Here are made-up things, facts about them, and rows of numbers that follow some of those facts. Name the thing behind each unnamed row.

Facts:
Ω trikisto <- pliflur, gritrek, tefla, gritren, sastu, pluvus, droflor, badrizo, gebrom, ziklek, pevik
Ω sikol <- tepe, digal, grenim, vosa, rekliklu
Ω trazim <- rupir, skiflek, kluklur, birak, geplerus, masko, gikle, miklar
Ω nedom <- segrem, gregeze, tobrul, kiroper, pudrun, tanar
Ω vuzon <- klisem, zagra, lakler, dures, klimun, dalar, desken, tiflo, kogal, bedul, furon, gridubru
Ω kubrem <- festul, ribres, lobur, fofus, mobe, siskik, trinel, gifo, pimak
Ω sepini <- faton, grato, legok, kuzi, likliru, boplafla, vobrun, suplus, futibris, groges, graklis, restas
Ω meplugruk <- bostek, ridrusal, klevon, trodranel
Ω rekliklu <- zeve, fuve, nabi, mezo, biskas
Ω sapek <- bobu, muskam, miplal, kubrem, zekenim, biplipun, redrufam, klovifluk, diri, sofle
Ω futibris <- pliplar, pafun, klunun, samem, zate, zuflam, foska, mumak, fopu
Ω vosa <- sogrosin, datrer, grukar, stivam, flubrasku
Ω bobu <- vituso, saplo, gragras, kluplal
Ω suplus <- popin, druram, plupi, pugra, klufil, flekon, stedi
Ω legok <- lobidror, stemi, lavur, statran, stokun, gitro
Ω ruflas <- zatro, bizek, skiklil
Ω vobrun <- grurin, skuni, stufan, soskin, vategen, treple
Ω masko <- fotove, dreklu, sagren, vaplobror
Ω tobrul <- garebri, klenes, plagre
Ω grenim <- klizok, flelek
Ω badrizo <- flistesta, klosken, grebi, faran
Ω tanar <- zagin, vasku, skobaplal, trebril, meton
Ω kuzi <- gravon, dogebik, plofla, sugran, botrugi, plogrutes, skodrovin, dogregu, plibre
Ω vemi <- getil, vutrer, butimak
Ω dalar <- skebo, fligrili
Ω gritrek <- boklen, gofler
χ vuzon <- pliflur, furon
χ pimak <- pliflur, sepini, klimun, pugra
χ gofler <- pliflur
χ tiflo <- pliflur
χ mumak <- sepini
χ vutrer <- sepini, pugra
χ stedi <- gregeze
χ ziklek <- gregeze, bobu, pevik
χ biskas <- zagra, grukar
χ dogebik <- zagra
χ foska <- grato, statran, rekliklu
χ festul <- grato
χ sapek <- grato
χ gitro <- zeve, sastu
χ vategen <- zeve
χ klizok <- zeve
χ klevon <- zeve, rekliklu
χ lakler <- zeve
χ datrer <- bobu, bizek, futibris, nedom, ruflas
χ fopu <- bobu, likliru
χ masko <- bobu, tobrul, futibris
χ stivam <- sastu
χ gragras <- sastu
χ flelek <- sastu, ruflas
χ gridubru <- sastu, klosken
χ stokun <- tobrul, sogrosin, bizek
χ grebi <- tobrul
χ fotove <- droflor, statran, zate
χ gritren <- sogrosin, pugra
χ redrufam <- stemi
χ soskin <- stemi
χ faton <- stemi, klosken
χ meton <- stemi
χ lobur <- kiroper
χ kluklur <- kiroper, skebo
χ dreklu <- kiroper
χ skiklil <- kiroper
χ segrem <- flistesta
χ sofle <- flistesta
χ vemi <- flistesta, mobe
χ skuni <- flistesta, tanar
χ vituso <- desken, gravon, klosken
χ stufan <- pugra
χ druram <- pugra, botrugi
χ muskam <- pugra, skobaplal
χ graklis <- pugra
χ gritrek <- statran
χ gifo <- statran
χ ribres <- statran
χ kogal <- gravon, mobe
χ pliplar <- gravon, ruflas
χ legok <- likliru, kluplal
χ trazim <- likliru
χ nabi <- likliru
χ pudrun <- gebrom
χ geplerus <- gebrom
χ faran <- mobe, bizek, skodrovin
χ trikisto <- bedul
χ dalar <- bedul
χ plibre <- grukar, klosken
χ rupir <- grukar
χ miklar <- zate, nedom
χ popin <- zate
χ plagre <- zate
χ vaplobror <- kluplal
χ lavur <- gikle
χ trodranel <- gikle
χ boklen <- gikle, pevik
χ lobidror <- gikle
χ kubrem <- bizek
χ fofus <- bizek
χ zuflam <- biplipun
χ tefla <- biplipun, treple
χ fuve <- suplus
χ pafun <- fligrili
χ flubrasku <- nedom
χ mezo <- skobaplal
χ plofla <- ridrusal, furon
χ grenim <- ridrusal
χ digal <- ridrusal
χ siskik <- botrugi
χ trebril <- treple
χ vosa <- treple
χ klisem <- rekliklu
χ samem <- skodrovin
χ sugran <- skodrovin
χ meplugruk <- pevik, restas
χ sikol <- tanar
Ψ (each to the one after it):
legok > groges > restas > faton > futibris > suplus > kuzi > vobrun > grato > graklis > boplafla > likliru
droflor > gritrek > pevik > badrizo > sastu > pluvus > gebrom > tefla > gritren > ziklek > pliflur
zatro > bizek > skiklil
statran > lavur > stokun > gitro > lobidror > stemi
vutrer > butimak > getil
skebo > fligrili
kogal > dures > klisem > gridubru > desken > lakler > furon > zagra > klimun > tiflo > dalar > bedul
boklen > gofler
mobe > fofus > lobur > festul > trinel > gifo > pimak > siskik > ribres
zate > samem > mumak > fopu > pliplar > foska > pafun > klunun > zuflam
gragras > saplo > vituso > kluplal
flekon > plupi > popin > pugra > klufil > druram > stedi
gikle > rupir > birak > geplerus > masko > kluklur > miklar > skiflek
plagre > klenes > garebri
vosa > tepe > digal > grenim > rekliklu
mezo > nabi > zeve > fuve > biskas
vaplobror > dreklu > sagren > fotove
skobaplal > trebril > meton > vasku > zagin
ridrusal > klevon > bostek > trodranel
faran > flistesta > grebi > klosken
treple > stufan > skuni > grurin > vategen > soskin
flubrasku > grukar > datrer > stivam > sogrosin
sofle > klovifluk > muskam > redrufam > diri > miplal > zekenim > bobu > biplipun > kubrem
flelek > klizok
dogregu > plibre > gravon > dogebik > skodrovin > botrugi > sugran > plofla > plogrutes
tanar > segrem > gregeze > kiroper > pudrun > tobrul

Some rows with their names:
bobu: 3,6,9,-11,-3,-25,-6,-25,29,-4,-21,10,-10,-15,3,12,-4,-3,4,3,-7,-24,-19,0,-7,18,9,2,3,-7,13,4,-23,8,-14,16,-7,-10,10,34,-6,6,21,10,-5
rupir: -8,-2,-7,-7,9,1,-9,12,-18,-8,-8,0,6,7,0,-7,2,18,-3,-7,1,10,11,-4,4,-11,-1,-3,5,31,2,1,10,0,1,-3,11,18,-3,-14,-4,5,-7,-3,-7
fuve: 12,5,-3,34,14,-4,-5,-4,-22,5,3,-2,9,-5,5,7,6,0,-11,-11,5,8,-7,3,9,11,-12,-3,8,-1,17,1,-6,-9,3,-7,1,0,1,1,4,-4,-12,-13,-4
vaplobror: -15,-10,-11,-14,13,1,-15,21,-21,-13,-14,-3,6,11,-1,-13,10,32,-7,-6,3,16,16,-4,7,-10,2,-5,10,46,5,2,17,1,5,-2,22,24,-3,-17,-5,11,-8,0,-10
pliplar: 6,2,3,-8,-12,11,3,-1,-6,19,-1,-1,-1,-3,-1,-7,-8,5,16,3,4,2,-7,1,8,2,0,11,-13,9,-10,-1,-10,-4,5,-2,8,21,0,-6,8,0,0,8,16
sagren: -11,-10,-6,-18,5,-5,-13,8,-19,-10,-15,-3,5,7,0,-16,11,29,-5,-6,3,8,12,-5,4,-9,1,-6,8,41,9,1,5,1,-1,3,28,22,-1,-11,1,15,-6,-4,-4
plibre: 1,4,-6,-4,-1,19,4,18,-14,15,3,-3,1,4,-4,-1,-4,9,11,2,4,10,0,-1,14,-5,5,10,-10,19,-17,-2,10,-5,13,-10,2,15,-4,-19,2,-5,-4,13,5
segrem: -10,3,-8,13,18,5,-10,3,12,-8,4,-1,-4,4,6,-7,-6,-8,-1,-3,-2,8,13,-1,2,-17,-6,2,1,11,-6,-3,13,0,3,2,-8,11,-1,0,-5,-7,-11,1,-9
gregeze: -5,0,-5,13,16,-8,-5,5,39,-12,3,-3,-6,4,5,-1,9,-3,-10,9,-4,-4,-2,4,4,-12,6,5,4,8,2,-10,-3,8,-4,0,-18,6,-2,41,-11,0,6,27,-25
grebi: -6,2,2,-16,4,-13,6,21,-19,1,4,6,-4,-3,5,-8,-4,13,-1,-15,-4,7,9,-15,-8,-18,-4,-14,-1,-3,0,8,-5,7,5,-5,3,-36,-7,-29,-8,-16,-5,1,2
boplafla: 28,-11,15,-16,-33,-5,7,-40,17,18,-3,0,-2,-7,1,-11,4,-17,14,1,0,-18,-10,9,-6,11,-9,0,-12,-22,4,-2,-42,0,-12,23,15,-12,6,12,16,9,3,-16,29
foska: 22,-10,8,-2,-15,7,1,-11,1,13,2,-8,-4,1,-2,-9,1,-4,10,7,6,-9,-1,8,8,5,1,2,-16,-6,-9,0,3,-4,7,5,-1,-8,1,-21,8,6,2,0,20
popin: 7,-2,-1,0,-3,12,-2,13,-9,13,3,-5,-4,3,-2,-5,-2,4,8,7,7,3,2,0,12,-2,5,6,-12,8,-14,-2,12,-6,14,-4,-2,4,-3,-28,3,-1,-1,7,11
futibris: -6,-5,10,-2,-5,-7,-10,10,13,12,-10,2,-18,-7,9,-5,-8,7,8,20,3,-6,-13,-4,5,23,15,8,-4,1,-1,5,-20,3,6,-7,-8,30,5,9,-6,1,16,28,1
skobaplal: -22,-3,-5,21,23,4,-5,13,40,-21,16,-5,-13,5,6,-8,-11,-11,-10,13,-3,9,14,2,0,-13,1,4,6,0,-6,-7,17,1,-8,-5,-18,28,-2,50,-2,-9,1,24,-29
bostek: -4,3,-5,0,7,0,-4,3,-9,-2,-2,1,3,3,1,-2,-2,0,-5,-6,1,5,5,-5,1,-7,-2,-1,2,8,0,-1,9,1,3,0,-1,4,-1,-16,-8,-1,-5,-6,-3
gofler: -8,7,-3,-12,7,-12,6,26,-26,-1,6,4,-1,0,2,-8,-1,14,-5,-14,-2,7,9,-17,-2,-22,0,-9,2,-2,1,5,3,5,8,-6,2,-35,-9,-21,-5,-15,-6,2,0
trazim: -3,-4,-1,-9,1,-4,-4,-1,-6,-3,-8,-1,6,5,4,-7,3,7,-1,-7,0,3,5,-4,2,-7,-6,-7,4,16,4,-2,0,3,-1,5,12,10,0,-17,0,8,-5,-9,0

Name these rows:
No name comes twice in this set of rows, the named rows included.
3,-21,5,-3,1,-15,-20,-16,-33,-24,-12,-16,0,8,-3,-15,3,30,-7,-8,8,-1,16,-3,8,-7,2,-10,1,32,11,4,20,2,1,2,9,17,-2,-13,5,21,1,-4,10 => fotove
2,4,-4,-4,-7,14,1,23,-5,16,5,-3,-2,2,-4,-10,-3,5,5,10,8,4,0,-2,12,0,6,11,-8,7,-15,-3,10,-8,13,1,7,7,-3,-17,7,-1,-2,6,8 => mumak
-19,-3,-5,7,13,4,0,26,3,-13,7,0,-3,8,-2,12,6,6,-13,12,-1,9,4,-1,-1,1,10,-3,9,2,0,1,19,1,2,-17,-9,7,-3,16,-12,-2,5,17,-21 => ridrusal
-9,-9,-4,2,3,19,7,37,10,5,10,-3,-6,8,-6,9,9,11,-1,22,4,9,-2,8,8,9,16,4,-2,7,-12,0,17,-3,11,-21,-4,5,-4,5,-2,-3,7,30,-12 => treple
2,0,0,8,4,-2,-4,-17,20,-6,1,-3,-4,1,7,-13,-7,-19,1,-5,-4,-2,7,2,-2,-14,-8,1,0,0,-2,-5,-7,2,-7,11,-3,5,2,10,3,-3,-9,-6,1 => pudrun
24,-6,12,-16,-30,-4,7,-29,11,14,-1,1,-1,-6,0,-12,3,-14,12,2,3,-15,-8,6,-5,11,-7,2,-10,-20,3,-2,-37,-2,-9,21,16,-9,4,8,17,9,2,-14,27 => graklis
-1,13,0,34,24,-15,-21,4,-28,10,-11,0,-3,-11,16,-2,-14,11,-5,-5,5,10,-13,-9,14,17,-7,5,8,12,16,7,-11,-7,12,-9,-9,27,4,-13,-5,-7,-7,-3,-4 => datrer
-6,-6,2,-17,0,-15,-17,-1,-6,-1,-23,2,-2,-1,10,-17,3,17,1,-2,2,0,3,-8,1,3,-1,-3,6,29,11,4,-17,5,-1,10,21,20,4,-12,-5,12,-2,-5,1 => masko
-16,-13,2,-11,5,-6,18,33,0,-9,16,9,-5,3,1,8,6,12,-8,-1,-6,9,7,-4,-15,-5,4,-23,8,-11,4,10,2,8,0,-23,-1,-38,-9,3,-10,-18,5,20,-12 => flistesta
16,10,5,-13,-10,-10,-2,-49,10,-11,-14,4,3,-16,-12,14,-11,-10,14,-14,-7,-22,-8,7,-14,7,-2,-4,-3,-11,4,7,4,1,-17,29,1,-38,9,5,12,6,4,-24,16 => ribres
-15,14,-10,4,13,0,-5,25,-19,-2,4,-1,1,4,-1,-5,-6,5,-11,-2,4,12,9,-11,5,-12,3,5,6,7,-5,-2,21,-2,9,-3,0,7,-4,-13,-3,-4,-6,-3,-8 => vutrer
5,3,-1,-7,-5,10,3,-2,-9,9,2,-2,1,2,-1,-3,-3,6,9,-1,2,4,-2,0,6,-6,-1,6,-8,6,-9,-3,-1,-3,4,-2,3,13,-3,-7,3,0,-3,2,6 => faton
5,-2,-6,0,2,4,9,23,22,5,5,-1,-1,7,-4,10,23,8,-6,14,0,-5,-9,6,10,-2,13,4,-3,9,-2,-8,2,3,6,-8,-4,-7,-5,25,-8,2,9,29,-18 => restas

The same things again, as new rows of numbers:
Some rows with their names:
plogrutes: 7,-6,30,22,0,1,-10,-4,6,-13,15,-16,-43,-30,-5,1,7,55,-15,4,-7,7,4,22,-12,53,-10,52,-34,6,-35,25,-19,69,27,28,24,-14,60
gebrom: -6,-16,13,3,-22,-6,-6,-17,-14,-11,28,6,0,-11,-18,-9,-22,8,16,17,-11,-31,-13,-13,-1,-23,-9,8,16,4,12,1,-3,-11,-5,4,17,14,12
klizok: 6,2,-20,13,5,-1,2,-6,4,2,-18,2,1,10,8,-9,4,-18,6,1,6,-1,-1,-29,7,-13,8,-24,9,-5,-11,-14,22,-23,-8,4,15,-2,-20
zeve: -1,1,-7,6,-7,3,-9,-2,-10,-9,13,5,12,18,-9,-1,14,-17,10,4,13,-2,-13,-24,3,-14,3,-27,28,3,-1,4,9,-30,-6,18,12,13,-10
lakler: -5,-9,12,-4,-15,-13,2,-16,-4,-4,1,3,-7,-7,7,-12,-28,-4,16,7,-7,-28,-4,-14,-9,-6,-18,5,9,-8,2,-4,-5,0,-10,-5,14,2,-10
dogebik: 12,-8,19,12,15,0,-16,5,2,3,-6,-23,-29,-8,2,4,29,26,-9,-18,28,25,-5,23,-22,67,-19,19,-12,11,-46,37,-22,54,12,37,-10,-27,22
stedi: -7,-3,7,1,-47,-15,12,0,3,16,4,-4,11,-48,-11,15,-1,18,8,-25,8,0,2,51,3,39,6,52,-17,-3,30,-1,-22,33,41,-28,-8,-26,33
fofus: 8,7,-22,16,9,0,3,-6,3,1,-18,5,7,12,6,-13,-3,-19,9,2,5,-5,3,-37,6,-15,8,-25,9,-6,-10,-17,22,-22,-12,2,14,6,-24
soskin: -6,-11,12,-6,-32,-18,7,5,7,17,-1,-3,3,-33,0,12,-3,15,0,-14,6,8,2,44,-8,42,2,47,-12,2,11,14,-20,36,32,-17,-20,-35,15
fotove: -8,8,0,-11,2,6,3,7,-16,-5,-5,-3,4,12,15,-1,-8,-3,5,-2,7,-2,-9,-15,1,2,-15,-1,38,-14,-1,3,-15,-19,-6,14,26,1,-30
gikle: -3,-8,-8,21,21,2,-12,1,-2,1,-3,-14,2,8,-6,-8,29,-6,9,3,9,4,4,-14,23,-31,7,-28,14,19,12,-15,18,-28,-13,4,-9,1,-1
klisem: 3,10,-10,-1,-2,0,1,0,-6,-5,-8,3,4,12,11,0,2,-14,5,-9,9,2,-11,-17,3,0,-5,-23,13,-11,-8,-7,6,-13,-4,10,15,9,-18
kluklur: -8,-10,13,-4,-12,-15,3,-15,-4,-4,2,4,-7,-6,6,-11,-25,-3,16,5,-8,-31,-6,-14,-9,-10,-18,4,11,-8,5,-3,-5,-4,-9,-4,12,0,-8
nedom: 1,13,-17,-18,31,33,4,-10,-14,2,9,6,19,11,-36,-2,-14,-3,-18,16,-6,-19,2,-4,-13,-23,-4,-4,-12,9,9,4,-11,-23,-33,-4,-6,27,-6
datrer: 13,25,-30,11,-7,-9,0,2,-1,-4,-4,12,26,8,-5,-17,-1,-8,4,4,14,2,0,-29,-8,-2,-12,-20,12,4,-16,-22,-2,-5,-21,5,14,28,-24
klosken: -17,-4,19,8,-10,-5,-12,2,-2,-9,18,9,3,30,-23,2,7,-22,11,-2,-1,-10,-17,-12,-8,-9,1,-18,32,-8,-4,1,2,-11,-24,4,-12,13,-10
trebril: 7,2,-20,16,5,-5,0,-3,4,1,-18,1,3,11,10,-9,6,-16,8,-1,4,-1,3,-27,6,-11,10,-26,8,-4,-10,-11,23,-18,-2,3,12,-5,-19
pliflur: -21,18,29,-4,-16,4,-26,-3,7,-17,48,7,-17,17,-7,9,-25,12,16,23,-28,-21,20,-36,4,-38,13,15,-6,1,7,5,-1,3,20,-11,41,34,36

Which thing is each row?
No name comes twice in this set of rows, the named rows included.
7,0,-17,-10,44,35,12,13,2,27,-29,-19,4,-17,-11,21,23,11,-37,-22,8,32,13,61,14,28,21,16,-47,6,18,2,-5,13,13,-22,-49,-30,12 => legok
0,8,-12,-10,27,25,1,-7,-8,2,10,9,19,10,-43,0,-10,-5,-17,14,-8,-13,1,1,-13,-16,1,-3,-16,8,4,2,-8,-14,-31,-8,-15,24,1 => ruflas
10,-4,-6,-55,12,-3,17,16,7,11,13,18,27,-8,-16,11,-1,24,-43,30,-12,32,18,68,-36,6,-7,36,-31,42,3,48,-35,25,-9,-8,-66,-4,9 => futibris
-16,-5,5,-34,29,27,4,-15,-20,3,10,-2,2,18,-26,3,-22,-12,-8,9,-9,-35,-5,-6,-16,-23,-13,1,7,2,14,22,-20,-30,-27,-3,-4,8,-13 => rekliklu
-3,2,2,17,-5,1,0,-2,4,-12,-2,15,3,29,-10,-4,-1,-33,1,-9,-10,-10,-24,-21,-8,-5,8,-36,16,-28,-19,-21,22,-10,-27,2,0,20,-21 => vituso

The same things again, as new rows of numbers:
Named rows:
zagra: -42,5,24,-5,-21,-1,4,-17,3,19,22,3,-36
kluplal: -6,-8,34,7,-5,-9,-14,-36,-4,-19,12,-10,13
kiroper: -20,15,38,4,1,9,0,-29,3,-7,-7,-3,20
skobaplal: 34,29,26,21,19,-9,12,-3,-7,-4,12,11,17
fligrili: 33,3,18,11,0,6,13,-13,-10,-10,17,2,22
vemi: -2,-33,2,24,-4,7,-5,17,-16,-10,-5,-19,-16
plogrutes: -39,20,-38,-44,5,10,17,15,24,14,19,20,-47
getil: 14,6,16,7,1,-23,-12,-6,-1,-12,-3,-3,15
lavur: 17,19,-40,-19,11,10,8,44,18,-7,-11,-3,14
dalar: -26,-30,-14,20,3,10,18,-12,-8,25,34,2,-66
kubrem: -22,-37,-1,20,-10,-3,9,-15,-10,24,31,-5,-58
plupi: 14,27,-26,-13,15,22,18,33,16,4,-21,-2,20
vasku: -4,-5,20,2,5,-15,-8,-25,-7,-11,-9,1,10
vobrun: -40,8,-51,-13,20,19,17,19,31,14,16,-31,-45
klenes: 31,2,16,15,-6,-8,-6,3,-17,-10,3,8,15
groges: 17,31,-35,-18,18,10,6,40,20,-7,-7,-6,14
skuni: 0,12,-41,-27,6,3,-2,37,21,-8,-20,-6,14
masko: -19,-41,-1,21,-1,8,-6,-13,-15,4,-32,-21,-5

Rows to name:
No name comes twice in this set of rows, the named rows included.
-7,30,-22,-35,-5,20,3,21,36,-15,7,-19,23 => gravon
-44,27,-24,-39,0,12,11,-5,41,2,20,-18,-4 => stemi
8,9,-54,-25,13,-11,0,32,19,-4,-22,-7,15 => stokun
-38,6,-42,-11,24,25,23,-2,35,-1,8,-37,-15 => suplus
-33,16,28,1,17,-5,6,-38,-7,16,6,20,-24 => furon
-37,-18,21,28,-11,12,20,-33,3,15,42,-28,-39 => bobu
-37,1,-47,-23,22,28,22,0,23,-3,4,-17,-30 => kuzi
-6,-6,2,42,32,-7,-2,3,-16,14,-26,-12,-20 => vuzon
-44,18,-31,-44,-12,35,24,7,32,15,28,6,-37 => grato
-17,-23,1,-3,-1,-13,-5,-26,-14,16,12,27,-42 => tefla

